Below is a small trained network, with its code and all its weights. Each question gives an input and a target symbol and asks what happens when units are switched off, that is, made to give their printed mean instead of their output.

import numpy as np


def w(rows, s, z=0):
    codes = np.array(rows[::2]) - 128.0
    scale = np.full(codes.shape[1], s)
    scale[-1] = z or s
    return codes * scale


def norm(h):
    return h / np.sqrt((h * h).mean(-1, keepdims=True) + 1e-5)


def f(y):
    return y / 2 * (1 + np.tanh(0.7978845608 * (y + 0.044715 * y**3)))


def softmax(a):
    e = np.exp(a - a.max(-1, keepdims=True))
    return e / e.sum(-1, keepdims=True)


def log_softmax(a):
    a = a - a.max(-1, keepdims=True)
    return a - np.log(np.exp(a).sum(-1, keepdims=True))


def net(x, mask):
    ids = ['ΘΨαβγεηξφ'.index(c) for c in x.split()]
    T = len(ids)
    res = E[ids] + P[:T]
    u = 0
    for l in range(3):
        q, k, v = (norm(res) @ M[l].T for M in (Q, K, V))
        z = softmax(np.where(np.tri(T) > 0, q @ k.T / 3**0.5, -1e9)) @ v
        res = res + np.where(mask[u], z, O[l][:, -1]) @ O[l][:, :-1]
        u += 1
        y = f(norm(res) @ A[l][:, :-1].T + A[l][:, -1])
        res = res + np.where(mask[u : u + 4], y, B[l][:, -1]) @ B[l][:, :-1]
        u += 4
    return log_softmax(norm(res)[-1] @ U[:, :-1].T + U[:, -1])


Q, K, V, O, A, B = {}, {}, {}, {}, {}, {}
E = w([
[126,147,111,140,76,153,98,134,198,143],'Θ',
[107,106,172,143,108,161,27,111,138,117],'Ψ',
[143,150,104,96,116,101,134,158,135,150],'α',
[173,156,174,128,114,236,27,139,251,104],'β',
[93,164,148,160,139,86,134,106,96,151],'γ',
[70,131,88,134,172,67,209,138,134,145],'ε',
[108,151,78,120,116,132,169,150,210,133],'η',
[125,117,123,115,196,102,182,104,132,106],'ξ',
[119,94,139,127,157,46,141,105,98,111],'φ',
],0.012)
P = w([
[105,101,138,170,139,114,135,192,121,118],'0',
[155,214,75,122,101,36,85,64,165,26],'1',
[135,115,160,97,138,161,144,110,151,147],'2',
[138,230,86,130,119,46,109,46,164,34],'3',
[116,126,160,120,171,139,140,146,178,147],'4',
[220,150,132,155,39,138,192,107,97,77],'5',
[129,128,141,81,137,137,132,101,154,150],'6',
[250,178,152,118,69,93,143,76,105,140],'7',
[109,120,137,106,163,121,119,134,190,157],'8',
[179,150,195,148,100,142,190,179,123,19],'9',
[122,137,160,83,146,156,140,124,156,141],'10',
[212,191,188,103,90,103,152,146,109,99],'11',
[112,126,154,80,151,154,139,116,172,141],'12',
],0.016)
Q[0] = w([
[108,86,95,150,97,154,116,179,46,126],'L0H0',
[134,181,104,94,196,123,102,89,115,41],'L0H0',
[176,105,130,143,182,132,94,130,86,254],'L0H0',
],0.0068)
K[0] = w([
[77,233,95,24,134,175,95,140,1,221],'L0H0',
[253,39,124,234,129,118,138,241,74,193],'L0H0',
[185,235,61,68,215,51,15,56,151,144],'L0H0',
],0.004)
V[0] = w([
[215,118,57,44,177,111,66,208,91,146],'L0H0',
[91,150,193,188,88,207,158,186,4,181],'L0H0',
[182,140,173,176,126,110,120,165,139,24],'L0H0',
],0.0038)
O[0] = w([
[37,120,249,164,122,43,162,190,226,44,53],'L0H0',
[153,121,150,198,236,123,87,72,182,126,26],'L0H0',
[202,173,103,1,37,178,58,249,166,177,252],'L0H0',
],0.0063,0.0028)
A[0] = w([
[180,141,130,166,164,175,83,142,169,161,45],'L0N0',
[155,162,124,82,35,101,120,143,165,30,147],'L0N1',
[182,120,121,169,98,179,66,126,181,70,191],'L0N2',
[99,2,80,170,145,147,157,160,123,63,5],'L0N3',
],0.0062,0.0018)
B[0] = w([
[47,102,150,128,146,141,190,74,38,116,135],'L0N0',
[74,209,164,189,196,117,195,104,103,101,253],'L0N1',
[93,122,71,125,140,26,208,132,63,182,188],'L0N2',
[72,200,61,73,127,95,136,255,100,152,119],'L0N3',
],0.0069,0.0066)
Q[1] = w([
[91,180,161,3,183,90,57,97,203,175],'L1H0',
[135,117,63,88,103,90,75,46,169,184],'L1H0',
[169,247,187,73,144,56,163,61,98,179],'L1H0',
],0.011)
K[1] = w([
[90,120,114,250,185,74,75,220,154,135],'L1H0',
[151,91,217,199,134,167,156,218,120,118],'L1H0',
[96,110,141,102,156,120,89,177,205,202],'L1H0',
],0.012)
V[1] = w([
[212,102,85,89,240,67,187,114,158,59],'L1H0',
[129,212,67,146,41,71,175,123,185,168],'L1H0',
[136,122,103,198,191,254,144,128,212,73],'L1H0',
],0.0075)
O[1] = w([
[47,156,70,106,41,98,173,86,41,60,83],'L1H0',
[247,109,16,127,131,185,91,75,166,139,199],'L1H0',
[91,108,137,193,237,145,153,146,112,6,2],'L1H0',
],0.013,0.0047)
A[1] = w([
[100,124,47,119,80,166,146,114,66,82,255],'L1N0',
[42,67,216,95,190,160,123,211,160,198,24],'L1N1',
[179,253,139,141,123,94,183,117,175,125,214],'L1N2',
[2,203,169,132,185,65,197,130,129,11,96],'L1N3',
],0.0084,0.0026)
B[1] = w([
[136,140,217,111,231,114,146,52,180,80,188],'L1N0',
[102,174,68,175,118,123,228,66,81,10,186],'L1N1',
[59,9,160,154,119,78,89,119,122,87,254],'L1N2',
[132,155,88,88,49,234,2,160,134,199,184],'L1N3',
],0.0099,0.0093)
Q[2] = w([
[193,198,101,192,88,83,87,145,116,54],'L2H0',
[1,54,137,80,158,100,5,86,137,77],'L2H0',
[163,108,88,168,109,137,58,233,115,115],'L2H0',
],0.0075)
K[2] = w([
[181,66,119,136,102,96,158,14,154,132],'L2H0',
[15,38,89,205,188,86,91,182,70,130],'L2H0',
[165,115,254,184,92,132,48,86,149,77],'L2H0',
],0.009)
V[2] = w([
[252,119,112,92,32,146,246,48,136,91],'L2H0',
[197,122,215,90,51,125,129,189,194,41],'L2H0',
[113,124,132,236,68,18,2,66,199,32],'L2H0',
],0.0067)
O[2] = w([
[7,178,109,171,126,133,66,166,125,137,186],'L2H0',
[112,79,36,127,173,157,169,29,75,163,136],'L2H0',
[125,141,145,163,160,182,197,217,74,136,252],'L2H0',
],0.012,0.0039)
A[2] = w([
[168,155,202,60,119,115,98,178,254,143,52],'L2N0',
[112,116,195,21,85,101,159,138,141,161,80],'L2N1',
[93,215,156,78,57,42,218,108,87,175,10],'L2N2',
[93,78,30,74,87,144,135,111,53,216,68],'L2N3',
],0.0085,0.012)
B[2] = w([
[48,141,221,169,161,104,147,159,136,221,197],'L2N0',
[102,111,73,250,141,142,110,122,122,69,253],'L2N1',
[169,164,64,141,188,81,169,148,53,236,247],'L2N2',
[60,53,187,200,128,177,94,101,146,106,215],'L2N3',
],0.017,0.0034)
U = w([
[189,173,26,179,169,158,63,155,156,105,115],'Θ',
[86,131,254,166,171,75,149,161,150,129,124],'Ψ',
[53,17,93,216,96,145,77,117,90,103,45],'α',
[155,31,179,124,196,170,195,167,63,134,100],'β',
[138,92,154,44,63,129,72,164,147,224,192],'γ',
[139,101,126,94,93,48,128,73,168,54,218],'ε',
[99,171,117,232,249,139,160,119,115,27,3],'η',
[87,172,143,104,79,188,130,150,77,89,214],'ξ',
[114,173,82,134,149,73,180,116,59,188,145],'φ',
],0.0099,0.0051)

Each question gives the input, a string of symbols that net reads in full, and the target symbol t.
The units are the heads (3 rows each of Q, K, V and O) and the neurons (one row each of A and B). Each row of codes is followed by its name. A weight is (code - 128) times the scale printed after its matrix; where a second scale follows, it is the last column's (O, A, B and U).
mask holds one flag per unit, layer by layer, with each layer's heads first. A switched-off unit (its flag False) gives its mean, the last column of its rows in O or B, instead of its output. The means were averaged over made-up inputs and are rounded, as every weight is.
A unit's drop is (log p(t) with every unit on - log p(t) with that unit switched off) / (log p(t) with every unit on - log p(t) with every unit switched off).
The circuit of an input: a set's keep is (log p(t) with only the set's units on - log p(t) with every unit switched off) / (log p(t) with every unit on - log p(t) with every unit switched off). Starting from the 12 units with the biggest drops (on a tie, the unit counted first), units are removed one at a time, each time the one whose removal leaves the highest keep (on an exact tie, the one counted first), for as long as the keep stays at least 0.8.
circuit, biggest first: the units of the circuit, biggest drop first
most important unit: the unit with the biggest drop
top k neurons: the k neurons with the biggest drops, biggest first
top k neurons in layer l: the k neurons of layer l with the biggest drops, biggest first
input Θ η ξ Θ ξ α Θ ε, target ξ: circuit, biggest first	L0N1; L1H0; L0N2; L1N3
input α η ξ φ α, target β: circuit, biggest first	L2H0
input η β φ, target Θ: top 3 neurons	L0N3; L1N2; L0N1
input φ α φ η ξ Θ γ Θ, target ξ: circuit, biggest first	L1H0; L1N3
input Θ γ Θ α, target Θ: top 2 neurons	L0N2; L1N0
input α ξ φ Ψ Θ Θ, target φ: circuit, biggest first	L1H0; L2N2
input Θ φ α η ε, target γ: top 4 neurons	L0N2; L0N1; L1N1; L2N1
input ξ ε ξ Ψ γ ξ, target ξ: circuit, biggest first	L1H0; L1N3
input φ Ψ β Ψ β φ γ η, target β: top 3 neurons	L1N2; L0N2; L0N0
input φ φ Ψ ξ ε, target α: top 2 neurons	L0N1; L2N3
input φ ε φ Ψ, target φ: top 2 neurons	L0N3; L0N1
input γ Θ α φ ξ ξ ε φ ε ε Θ φ, target ε: top 2 neurons in layer 1	L1N0; L1N2
input φ ξ β η ξ Ψ ε ξ Θ ε, target ε: top 2 neurons	L1N0; L1N2
input φ ε φ Ψ φ, target α: circuit, biggest first	L0N1; L2N1
input ε Θ ξ β φ α ξ Ψ β Θ φ ε γ, target Ψ: most important unit	L0N3
input ξ φ φ α φ ε ξ ξ ξ, target ε: circuit, biggest first	L0N3; L2H0
input β Θ Ψ α ε α φ φ φ Θ γ ε Θ, target η: top 3 neurons	L1N1; L0N0; L0N2
input φ ε η α Ψ ε ξ ξ γ γ Θ φ, target γ: circuit, biggest first	L1H0; L0N1
input η φ Θ ε γ, target Θ: circuit, biggest first	L1H0; L0N1
input γ β φ β φ γ Θ φ α φ, target Θ: circuit, biggest first	L1H0
input Ψ β φ φ Θ, target φ: top 3 neurons	L0N2; L1N1; L0N0
input φ ξ Θ ξ, target φ: top 2 neurons	L0N1; L0N3
input ξ φ φ ε, target ξ: top 3 neurons in layer 1	L1N3; L1N2; L1N0
input γ β ε ε ξ γ ε β, target ξ: circuit, biggest first	L1H0; L1N3; L0N2
input φ γ φ Θ Ψ Ψ, target φ: circuit, biggest first	L1H0; L2N2
input η α ε η γ φ φ η Ψ Ψ φ γ Ψ, target Θ: circuit, biggest first	L1H0; L1N2
input γ β α ε φ ξ Θ β γ, target ξ: most important unit	L0H0
input ε φ φ φ, target ε: top 2 neurons	L0N3; L1N1
input φ Ψ β Θ ξ ξ φ, target α: top 3 neurons	L2N3; L0N1; L0N3
